Below are the code and all the weights of a small trained network. Each question names an input and a target symbol and asks about switching units off, where a switched-off unit gives its printed mean instead of its output.

import numpy as np


def w(rows, s, z=0):
    codes = np.array(rows[::2]) - 128.0
    scale = np.full(codes.shape[1], s)
    scale[-1] = z or s
    return codes * scale


def norm(h):
    return h / np.sqrt((h * h).mean(-1, keepdims=True) + 1e-5)


def f(y):
    return np.maximum(y, 0)


def softmax(a):
    e = np.exp(a - a.max(-1, keepdims=True))
    return e / e.sum(-1, keepdims=True)


def log_softmax(a):
    a = a - a.max(-1, keepdims=True)
    return a - np.log(np.exp(a).sum(-1, keepdims=True))


def net(x, mask):
    ids = ['αβγδζθλπστφψ'.index(c) for c in x.split()]
    T = len(ids)
    res = E[ids] + P[:T]
    u = 0
    for l in range(2):
        r = norm(res)
        for j in range(3):
            rows = slice(2 * j, 2 * j + 2)
            q, k, v = (r @ M[l][rows].T for M in (Q, K, V))
            z = softmax(np.where(np.tri(T) > 0, q @ k.T / 2**0.5, -1e9)) @ v
            o = O[l][rows]
            res = res + np.where(mask[u + j], z, o[:, -1]) @ o[:, :-1]
        u += 3
        y = f(norm(res) @ A[l][:, :-1].T + A[l][:, -1])
        res = res + np.where(mask[u : u + 8], y, B[l][:, -1]) @ B[l][:, :-1]
        u += 8
    return log_softmax(norm(res)[-1] @ U[:, :-1].T + U[:, -1])


Q, K, V, O, A, B = {}, {}, {}, {}, {}, {}
E = w([
[154,172,130,238,142,113],'α',
[177,6,96,189,109,99],'β',
[204,103,125,48,116,73],'γ',
[178,149,127,138,200,145],'δ',
[51,151,78,138,161,189],'ζ',
[116,145,123,180,41,111],'θ',
[209,138,51,101,83,151],'λ',
[158,67,62,158,189,51],'π',
[187,153,185,94,106,178],'σ',
[169,65,204,150,199,120],'τ',
[195,184,44,156,252,68],'φ',
[148,32,122,88,86,157],'ψ',
],0.0022)
P = w([
[23,211,197,68,139,80],'0',
[255,87,124,154,104,171],'1',
[239,85,116,152,90,167],'2',
[234,78,112,159,91,180],'3',
[237,86,110,159,88,180],'4',
[232,89,104,169,81,178],'5',
[227,93,96,178,89,186],'6',
[215,82,98,183,93,175],'7',
],0.0011)
Q[0] = w([
[43,196,200,91,158,46],'0.h0',
[231,115,100,161,142,182],'0.h0',
[176,187,63,125,62,171],'0.h1',
[192,183,100,101,3,133],'0.h1',
[28,175,91,79,29,165],'0.h2',
[71,149,68,106,34,168],'0.h2',
],0.0054)
K[0] = w([
[254,79,128,164,147,149],'0.h0',
[38,157,144,90,133,71],'0.h0',
[64,132,124,157,196,160],'0.h1',
[53,139,68,149,152,216],'0.h1',
[218,69,156,129,117,33],'0.h2',
[194,95,178,162,136,19],'0.h2',
],0.0065)
V[0] = w([
[152,161,158,248,99,145],'0.h0',
[92,175,86,21,197,63],'0.h0',
[4,120,55,133,167,235],'0.h1',
[128,128,128,128,128,126],'0.h1',
[38,150,67,136,134,233],'0.h2',
[126,77,78,165,188,182],'0.h2',
],0.0018)
O[0] = w([
[233,172,133,124,130,155,70],'0.h0',
[31,161,56,166,65,66,254],'0.h0',
[127,57,233,221,220,105,123],'0.h1',
[129,128,128,128,128,129,126],'0.h1',
[151,118,115,99,7,211,93],'0.h2',
[119,113,209,148,53,117,164],'0.h2',
],0.0018,0.00084)
A[0] = w([
[115,171,13,90,222,162,192],'0.n0',
[117,93,243,132,115,198,3],'0.n1',
[39,74,150,43,116,89,25],'0.n2',
[119,179,205,251,148,70,103],'0.n3',
[113,86,198,238,145,145,87],'0.n4',
[105,149,49,97,168,83,81],'0.n5',
[169,75,203,71,19,148,27],'0.n6',
[105,189,42,85,210,190,187],'0.n7',
],0.0021,0.0014)
B[0] = w([
[183,83,174,181,69,130,254],'0.n0',
[107,101,23,169,90,65,148],'0.n1',
[144,2,179,152,121,148,135],'0.n2',
[111,128,83,77,196,166,166],'0.n3',
[181,104,91,65,117,124,187],'0.n4',
[129,166,122,151,55,109,153],'0.n5',
[109,207,57,190,175,126,184],'0.n6',
[175,103,194,142,67,121,233],'0.n7',
],0.0028,0.0014)
Q[1] = w([
[189,53,100,183,85,114],'1.h0',
[1,161,118,43,185,68],'1.h0',
[14,169,178,100,172,126],'1.h1',
[23,152,187,94,149,151],'1.h1',
[252,111,5,145,85,133],'1.h2',
[11,150,230,82,181,108],'1.h2',
],0.0056)
K[1] = w([
[36,182,134,79,135,21],'1.h0',
[176,25,96,211,138,172],'1.h0',
[254,127,48,147,127,170],'1.h1',
[252,103,67,166,127,182],'1.h1',
[74,124,233,205,104,170],'1.h2',
[185,119,44,69,170,92],'1.h2',
],0.0054)
V[1] = w([
[128,115,87,243,208,51],'1.h0',
[216,138,238,155,150,197],'1.h0',
[221,134,62,235,94,230],'1.h1',
[45,178,139,158,146,238],'1.h1',
[117,25,128,175,126,255],'1.h2',
[223,131,125,40,137,75],'1.h2',
],0.0026)
O[1] = w([
[170,64,85,241,144,100,63],'1.h0',
[95,215,199,179,204,151,136],'1.h0',
[146,149,83,68,154,19,64],'1.h1',
[157,229,107,189,32,112,56],'1.h1',
[114,124,254,121,81,86,250],'1.h2',
[254,101,71,103,155,160,119],'1.h2',
],0.0027,0.0016)
A[1] = w([
[2,130,102,127,190,90,254],'1.n0',
[113,96,185,111,107,137,136],'1.n1',
[107,60,76,144,141,72,164],'1.n2',
[123,187,147,128,95,80,41],'1.n3',
[66,58,93,98,120,186,64],'1.n4',
[82,126,142,122,194,167,51],'1.n5',
[111,123,186,175,79,102,163],'1.n6',
[178,146,77,151,179,193,185],'1.n7',
],0.0035,0.0017)
B[1] = w([
[254,83,122,192,88,146,140],'1.n0',
[171,145,119,101,131,103,204],'1.n1',
[61,169,148,139,137,116,176],'1.n2',
[72,112,147,99,103,87,150],'1.n3',
[44,169,191,95,109,155,149],'1.n4',
[178,76,109,117,135,164,135],'1.n5',
[123,169,119,111,156,76,241],'1.n6',
[45,141,139,101,150,112,253],'1.n7',
],0.0042,0.0022)
U = w([
[226,188,72,205,201,79,16],'α',
[149,38,178,98,239,152,83],'β',
[9,75,156,74,90,181,35],'γ',
[59,198,89,182,207,132,150],'δ',
[35,208,103,186,39,98,99],'ζ',
[195,117,39,105,34,192,156],'θ',
[130,128,86,8,143,38,197],'λ',
[60,24,99,172,107,114,77],'π',
[103,255,170,55,164,215,47],'σ',
[166,98,177,210,141,233,176],'τ',
[92,73,61,200,157,61,87],'φ',
[146,139,245,154,63,66,251],'ψ',
],0.0081,0.0028)

Each question gives the input, a string of symbols that net reads in full, and the target symbol t.
The units are the heads (2 rows each of Q, K, V and O) and the neurons (one row each of A and B). Each row of codes is followed by its name. A weight is (code - 128) times the scale printed after its matrix; where a second scale follows, it is the last column's (O, A, B and U).
mask holds one flag per unit, layer by layer, with each layer's heads first. A switched-off unit (its flag False) gives its mean, the last column of its rows in O or B, instead of its output. The means were averaged over made-up inputs and are rounded, as every weight is.
A unit's drop is (log p(t) with every unit on - log p(t) with that unit switched off) / (log p(t) with every unit on - log p(t) with every unit switched off).
The circuit of an input: a set's keep is (log p(t) with only the set's units on - log p(t) with every unit switched off) / (log p(t) with every unit on - log p(t) with every unit switched off). Starting from the 12 units with the biggest drops (on a tie, the unit counted first), units are removed one at a time, each time the one whose removal leaves the highest keep (on an exact tie, the one counted first), for as long as the keep stays at least 0.8.
circuit, biggest first: the units of the circuit, biggest drop first
most important unit: the unit with the biggest drop
k most important neurons: the k neurons with the biggest drops, biggest first
k most important neurons of layer l: the k neurons of layer l with the biggest drops, biggest first
heads that matter: for each layer, one digit per head in row order, 1 if its drop is at least 0.15 and else 0, layers parted by /
input τ λ ζ, target τ: circuit, biggest first	(1.h1; 0.n0)
input λ λ τ ζ θ σ, target λ: most important unit	1.h1
input δ ζ τ γ α, target δ: circuit, biggest first	(0.n3; 1.n7)
input τ λ τ λ λ ψ π γ, target τ: circuit, biggest first	(1.h1; 1.h0; 1.h2)
input τ β λ β, target τ: heads that matter	000 / 010
input λ σ λ ζ λ, target ψ: heads that matter	000 / 001
input α σ τ θ ζ λ, target α: circuit, biggest first	(0.h0; 1.h0)
input α σ λ λ γ α β, target α: circuit, biggest first	(0.h0; 1.h1; 1.h0)
input σ γ α β λ, target σ: heads that matter	001 / 100
input σ τ π τ θ τ ζ λ, target σ: heads that matter	000 / 100
input ψ λ π, target ψ: circuit, biggest first	(1.h2; 0.n2; 0.n6)
input τ λ ζ σ, target τ: circuit, biggest first	(1.h1; 1.h0)
input γ τ λ σ, target γ: heads that matter	100 / 010
input τ λ ψ λ λ δ, target τ: circuit, biggest first	(1.h1)
input λ λ ζ τ θ β, target λ: 2 most important neurons of layer 0	(0.n0; 0.n7)
input λ ζ σ λ ζ, target ψ: circuit, biggest first	(1.h2; 0.n7)
input ζ β λ λ λ α ζ λ, target ψ: heads that matter	010 / 001
input λ τ ζ λ ψ, target λ: 2 most important neurons	(1.n1; 0.n0)
input ψ σ λ ζ β λ ζ, target ψ: heads that matter	000 / 000
input λ λ β, target λ: circuit, biggest first	(1.h1; 1.h0)
input γ λ τ, target γ: most important unit	0.h0
input σ τ φ σ τ λ ψ, target σ: heads that matter	000 / 100
